Here is a tiny trained network, its code and every weight. The questions are about switching its units off for an input and a class, where a switched-off unit gives its printed mean instead of its output.

import numpy as np


def w(rows, s, z=0):
    codes = np.array(rows[::2]) - 128.0
    scale = np.full(codes.shape[1], s)
    scale[-1] = z or s
    return codes * scale


def norm(h):
    return h / np.sqrt((h * h).mean(-1, keepdims=True) + 1e-5)


def f(y):
    return y / 2 * (1 + np.tanh(0.7978845608 * (y + 0.044715 * y**3)))


def log_softmax(a):
    a = a - a.max(-1, keepdims=True)
    return a - np.log(np.exp(a).sum(-1, keepdims=True))


def net(x, mask):
    res = np.array(x, float).reshape(1, 6) / 4 @ E
    u = 0
    for l in range(3):
        y = f(norm(res) @ A[l][:, :-1].T + A[l][:, -1])
        res = res + np.where(mask[u : u + 10], y, B[l][:, -1]) @ B[l][:, :-1]
        u += 10
    return log_softmax(norm(res)[-1] @ U[:, :-1].T + U[:, -1])


A, B = {}, {}
E = w([
[4,239,151],'x0',
[131,127,129],'x1',
[60,76,211],'x2',
[207,178,203],'x3',
[126,131,129],'x4',
[130,126,126],'x5',
],0.0028)
A[0] = w([
[254,160,126,132],'0.n0',
[157,135,119,57],'0.n1',
[107,130,169,148],'0.n2',
[130,159,19,168],'0.n3',
[162,64,183,146],'0.n4',
[88,94,111,102],'0.n5',
[168,174,213,255],'0.n6',
[99,205,119,140],'0.n7',
[110,80,108,104],'0.n8',
[170,186,60,47],'0.n9',
],0.0076,0.0017)
B[0] = w([
[192,221,117,252],'0.n0',
[90,117,185,118],'0.n1',
[81,178,41,151],'0.n2',
[187,112,73,210],'0.n3',
[137,36,82,188],'0.n4',
[170,102,212,142],'0.n5',
[158,177,52,236],'0.n6',
[180,194,106,184],'0.n7',
[83,59,186,144],'0.n8',
[23,147,254,171],'0.n9',
],0.0037,0.0028)
A[1] = w([
[175,150,165,118],'1.n0',
[202,140,131,116],'1.n1',
[11,115,169,111],'1.n2',
[126,78,137,77],'1.n3',
[137,201,88,250],'1.n4',
[119,164,106,195],'1.n5',
[174,124,148,84],'1.n6',
[176,117,127,147],'1.n7',
[83,92,160,179],'1.n8',
[147,199,174,172],'1.n9',
],0.011,0.0018)
B[1] = w([
[121,145,92,153],'1.n0',
[84,217,104,187],'1.n1',
[67,189,156,195],'1.n2',
[150,33,123,142],'1.n3',
[125,65,190,255],'1.n4',
[39,69,139,174],'1.n5',
[27,189,145,140],'1.n6',
[138,178,23,160],'1.n7',
[129,253,103,156],'1.n8',
[142,62,163,199],'1.n9',
],0.0043,0.0053)
A[2] = w([
[81,101,133,127],'2.n0',
[110,117,185,112],'2.n1',
[152,89,128,167],'2.n2',
[109,183,255,88],'2.n3',
[98,146,174,157],'2.n4',
[125,130,104,142],'2.n5',
[81,165,119,230],'2.n6',
[158,214,192,115],'2.n7',
[108,109,167,147],'2.n8',
[33,163,138,2],'2.n9',
],0.0082,0.0018)
B[2] = w([
[149,114,247,155],'2.n0',
[69,84,111,156],'2.n1',
[196,163,141,142],'2.n2',
[184,88,69,253],'2.n3',
[128,65,74,177],'2.n4',
[134,139,37,134],'2.n5',
[253,90,144,191],'2.n6',
[105,157,92,216],'2.n7',
[147,103,60,154],'2.n8',
[154,156,171,181],'2.n9',
],0.0047,0.0037)
U = w([
[195,173,88,143],'0',
[113,64,206,3],'1',
[127,255,183,242],'2',
],0.0098,0.00051)

Each question gives the input, the list of numbers given to net, and the class t.
The units are the neurons (one row each of A and B). Each row of codes is followed by its name. A weight is (code - 128) times the scale printed after its matrix; where a second scale follows, it is the last column's (A, B and U).
mask holds one flag per neuron, layer by layer. A switched-off neuron (its flag False) gives its mean, the last column of its row in B, instead of its output. The means were averaged over made-up inputs and are rounded, as every weight is.
A unit's drop is (log p(t) with every unit on - log p(t) with that unit switched off) / (log p(t) with every unit on - log p(t) with every unit switched off).
unit that matters most: the unit with the biggest drop
top k neurons: the k neurons with the biggest drops, biggest first
top k neurons in layer l: the k neurons of layer l with the biggest drops, biggest first
drop of u: that unit's drop, to one decimal
input [7,6,-6,5,-1,4], class 0: unit that matters most -> 2.n3
input [1,-6,3,-5,-6,7], class 2: top 3 neurons in layer 1 -> [1.n8 1.n4 1.n9]
input [8,2,-2,6,5,0], class 0: top 2 neurons -> [2.n3 0.n7]
input [6,-1,-5,5,-8,2], class 0: top 2 neurons in layer 1 -> [1.n4 1.n9]
input [8,5,-3,-7,8,5], class 1: top 2 neurons in layer 0 -> [0.n7 0.n3]
input [5,-7,0,5,-1,-2], class 0: top 3 neurons in layer 0 -> [0.n7 0.n6 0.n8]
input [-4,-6,7,5,5,5], class 0: top 2 neurons -> [0.n4 1.n4]
input [2,2,-7,-2,2,2], class 1: top 4 neurons -> [0.n9 1.n4 1.n5 1.n8]
input [-6,-5,-6,4,-6,-1], class 2: top 3 neurons in layer 1 -> [1.n1 1.n6 1.n3]
input [3,-8,-1,-6,1,-6], class 1: top 2 neurons in layer 1 -> [1.n1 1.n7]
input [7,-4,7,8,4,6], class 1: top 2 neurons -> [1.n9 2.n3]
input [2,-2,1,4,-6,-5], class 1: top 3 neurons in layer 1 -> [1.n4 1.n5 1.n8]
input [8,7,-4,3,3,-1], class 0: top 2 neurons -> [2.n3 0.n7]
input [-8,2,8,8,2,-2], class 0: unit that matters most -> 0.n4
input [3,2,3,6,6,0], class 1: top 2 neurons in layer 0 -> [0.n0 0.n3]
input [5,6,-1,-1,1,-3], class 1: drop of 1.n2 -> 0.0
input [2,-7,-2,-5,4,6], class 1: drop of 0.n4 -> 0.1
input [3,-4,-6,-5,4,3], class 1: drop of 0.n9 -> 0.2
input [-3,7,7,7,-5,-4], class 0: drop of 2.n3 -> -0.2
input [-4,3,6,3,2,-1], class 0: unit that matters most -> 1.n4
